Here is a tiny trained network, its code and every weight. The questions are about switching its units off for an input and a target symbol, where a switched-off unit gives its printed mean instead of its output.

import numpy as np


def w(rows, s, z=0):
    codes = np.array(rows[::2]) - 128.0
    scale = np.full(codes.shape[1], s)
    scale[-1] = z or s
    return codes * scale


def norm(h):
    return h / np.sqrt((h * h).mean(-1, keepdims=True) + 1e-5)


def f(y):
    return np.maximum(y, 0)


def softmax(a):
    e = np.exp(a - a.max(-1, keepdims=True))
    return e / e.sum(-1, keepdims=True)


def log_softmax(a):
    a = a - a.max(-1, keepdims=True)
    return a - np.log(np.exp(a).sum(-1, keepdims=True))


def net(x, mask):
    ids = ['Ξαβδλμπστω'.index(c) for c in x.split()]
    T = len(ids)
    res = E[ids] + P[:T]
    u = 0
    for l in range(3):
        q, k, v = (norm(res) @ M[l].T for M in (Q, K, V))
        z = softmax(np.where(np.tri(T) > 0, q @ k.T / 3**0.5, -1e9)) @ v
        res = res + np.where(mask[u], z, O[l][:, -1]) @ O[l][:, :-1]
        u += 1
        y = f(norm(res) @ A[l][:, :-1].T + A[l][:, -1])
        res = res + np.where(mask[u : u + 4], y, B[l][:, -1]) @ B[l][:, :-1]
        u += 4
    return log_softmax(norm(res)[-1] @ U[:, :-1].T + U[:, -1])


Q, K, V, O, A, B = {}, {}, {}, {}, {}, {}
E = w([
[110,81,122,127,98],'Ξ',
[143,47,123,128,88],'α',
[143,52,70,249,95],'β',
[143,63,146,27,119],'δ',
[90,114,126,101,87],'λ',
[112,105,136,67,154],'μ',
[52,152,160,9,100],'π',
[143,52,131,181,106],'σ',
[85,143,121,85,107],'τ',
[156,30,68,178,103],'ω',
],0.014)
P = w([
[127,177,153,138,139],'0',
[64,2,161,220,212],'1',
[76,33,208,85,78],'2',
[142,181,82,118,70],'3',
[76,52,89,215,221],'4',
[77,40,210,82,79],'5',
[164,178,76,110,70],'6',
[86,54,84,187,216],'7',
[76,45,209,82,80],'8',
[184,175,72,101,70],'9',
[93,45,72,168,218],'10',
[72,52,213,80,82],'11',
[209,171,68,88,69],'12',
[105,43,49,153,233],'13',
],0.017)
Q[0] = w([
[174,150,114,186,142],'0.h1',
[102,189,7,140,186],'0.h1',
[57,122,170,154,107],'0.h1',
],0.014)
K[0] = w([
[167,108,95,140,140],'0.h1',
[103,115,4,81,103],'0.h1',
[79,170,165,163,137],'0.h1',
],0.016)
V[0] = w([
[61,38,4,81,31],'0.h1',
[122,196,30,129,185],'0.h1',
[191,33,144,119,135],'0.h1',
],0.0047)
O[0] = w([
[1,188,101,181,157,252],'0.h1',
[146,145,97,229,171,16],'0.h1',
[131,173,79,97,76,186],'0.h1',
],0.0085,0.003)
A[0] = w([
[123,109,123,196,176,131],'0.n1',
[182,174,208,172,2,87],'0.n2',
[109,55,213,132,46,252],'0.n3',
[51,147,131,67,86,175],'0.n4',
],0.0084,0.0025)
B[0] = w([
[113,64,148,102,130,173],'0.n1',
[112,160,234,201,77,166],'0.n2',
[9,118,97,171,115,254],'0.n3',
[142,95,65,152,124,213],'0.n4',
],0.014,0.0077)
Q[1] = w([
[106,147,183,87,28],'1.h1',
[152,196,118,127,5],'1.h1',
[183,168,122,127,156],'1.h1',
],0.018)
K[1] = w([
[25,93,206,116,199],'1.h1',
[7,30,133,174,162],'1.h1',
[108,96,32,92,155],'1.h1',
],0.017)
V[1] = w([
[186,143,85,254,238],'1.h1',
[167,102,14,48,159],'1.h1',
[29,172,175,194,92],'1.h1',
],0.0079)
O[1] = w([
[1,111,42,148,200,68],'1.h1',
[3,112,239,137,75,61],'1.h1',
[218,145,96,60,164,255],'1.h1',
],0.0086,0.008)
A[1] = w([
[92,114,132,45,151,158],'1.n1',
[40,96,133,116,106,83],'1.n2',
[130,94,96,147,251,1],'1.n3',
[132,240,147,112,134,206],'1.n4',
],0.015,0.0075)
B[1] = w([
[136,65,165,202,112,228],'1.n1',
[204,67,79,123,157,253],'1.n2',
[180,46,111,138,68,193],'1.n3',
[4,129,103,137,170,168],'1.n4',
],0.015,0.0071)
Q[2] = w([
[77,68,205,116,128],'2.h1',
[41,100,89,53,1],'2.h1',
[128,97,209,168,245],'2.h1',
],0.014)
K[2] = w([
[108,116,144,100,97],'2.h1',
[248,79,228,138,50],'2.h1',
[130,209,109,87,109],'2.h1',
],0.016)
V[2] = w([
[240,80,117,241,69],'2.h1',
[82,182,59,114,95],'2.h1',
[74,2,81,168,66],'2.h1',
],0.0066)
O[2] = w([
[96,108,193,248,173,204],'2.h1',
[118,160,186,69,26,107],'2.h1',
[247,124,148,254,148,246],'2.h1',
],0.0071,0.012)
A[2] = w([
[80,251,103,110,186,118],'2.n1',
[152,227,52,130,25,112],'2.n2',
[89,157,63,208,111,198],'2.n3',
[214,71,117,110,56,254],'2.n4',
],0.014,0.0088)
B[2] = w([
[121,218,95,247,114,131],'2.n1',
[145,7,51,205,120,138],'2.n2',
[132,113,178,54,120,212],'2.n3',
[95,241,134,90,122,253],'2.n4',
],0.017,0.019)
U = w([
[205,156,161,206,115,71],'Ξ',
[157,115,116,96,13,50],'α',
[35,131,81,150,200,254],'β',
[68,96,101,15,113,100],'δ',
[132,109,141,134,251,201],'λ',
[97,128,217,174,116,117],'μ',
[143,72,92,192,120,150],'π',
[101,203,145,81,134,150],'σ',
[206,144,75,100,176,109],'τ',
[151,70,110,103,72,113],'ω',
],0.02,0.011)

Each question gives the input, a string of symbols that net reads in full, and the target symbol t.
The units are the heads (3 rows each of Q, K, V and O) and the neurons (one row each of A and B). Each row of codes is followed by its name. A weight is (code - 128) times the scale printed after its matrix; where a second scale follows, it is the last column's (O, A, B and U).
mask holds one flag per unit, layer by layer, with each layer's heads first. A switched-off unit (its flag False) gives its mean, the last column of its rows in O or B, instead of its output. The means were averaged over made-up inputs and are rounded, as every weight is.
A unit's drop is (log p(t) with every unit on - log p(t) with that unit switched off) / (log p(t) with every unit on - log p(t) with every unit switched off).
The circuit of an input: a set's keep is (log p(t) with only the set's units on - log p(t) with every unit switched off) / (log p(t) with every unit on - log p(t) with every unit switched off). Starting from the 12 units with the biggest drops (on a tie, the unit counted first), units are removed one at a time, each time the one whose removal leaves the highest keep (on an exact tie, the one counted first), for as long as the keep stays at least 0.8.
units of the circuit, in order: the units of the circuit, biggest drop first
top k neurons: the k neurons with the biggest drops, biggest first
top k neurons in layer l: the k neurons of layer l with the biggest drops, biggest first
input β λ π δ β α σ δ σ σ λ, target τ: units of the circuit, in order => 1.h1, 0.n2
input δ δ δ δ σ π δ β δ π π μ α β, target Ξ: units of the circuit, in order => 0.n2, 0.n3, 1.h1, 1.n2
input σ α σ σ λ, target τ: units of the circuit, in order => 0.n2, 1.h1
input Ξ σ π π β α ω, target τ: top 2 neurons => 1.n1, 2.n3
input λ δ δ σ σ β α τ, target Ξ: top neuron => 1.n3
input β σ λ, target β: top 3 neurons => 0.n3, 0.n4, 1.n3
input σ τ α π π σ π μ τ σ σ σ, target σ: units of the circuit, in order => 1.h1, 2.n4
input β δ δ τ π ω σ Ξ σ σ σ, target τ: top 4 neurons => 0.n2, 1.n3, 2.n4, 0.n3
input τ σ π δ τ λ ω ω λ σ π μ, target τ: units of the circuit, in order => 1.h1, 0.n2, 0.n4
input δ σ σ π σ δ σ σ λ λ δ, target α: top 2 neurons => 1.n1, 0.n3
input π σ π λ λ, target α: top 2 neurons => 1.n3, 0.n3
input μ σ σ σ α δ π α δ σ δ, target τ: top 3 neurons => 0.n2, 1.n3, 2.n3
input π σ σ δ λ π π α α, target π: top 3 neurons => 0.n3, 0.n4, 1.n2
input Ξ σ τ α ω τ π σ σ π π π, target Ξ: top 3 neurons in layer 0 => 0.n3, 0.n2, 0.n4
input σ σ π λ δ λ σ π σ Ξ δ, target ω: top 2 neurons in layer 0 => 0.n3, 0.n4
input π δ σ σ σ π δ δ, target μ: units of the circuit, in order => 1.h1
input π μ σ σ δ ω λ β σ α σ, target Ξ: top 2 neurons => 0.n2, 1.n3
input π Ξ μ σ δ σ σ β σ π, target δ: units of the circuit, in order => 2.n4, 1.n4
input σ σ δ Ξ π, target ω: top 4 neurons => 1.n3, 0.n3, 1.n1, 1.n2
input σ σ μ Ξ λ, target ω: top 2 neurons => 1.n3, 0.n3
input σ ω σ π δ δ α δ, target Ξ: top 3 neurons => 0.n3, 0.n2, 1.n3
input μ π α ω σ α δ λ, target μ: units of the circuit, in order => 1.h1
input σ β σ π π λ δ δ λ β μ, target π: top 4 neurons => 1.n3, 0.n3, 2.n3, 1.n1
input σ α β σ α δ δ λ μ, target σ: top 3 neurons => 0.n2, 2.n4, 1.n2
input π σ π π σ π π μ σ μ Ξ σ μ, target λ: top 2 neurons in layer 1 => 1.n4, 1.n2
input δ δ μ δ β, target μ: top 2 neurons in layer 0 => 0.n3, 0.n4
input β μ π β λ α β μ, target π: units of the circuit, in order => 1.n3
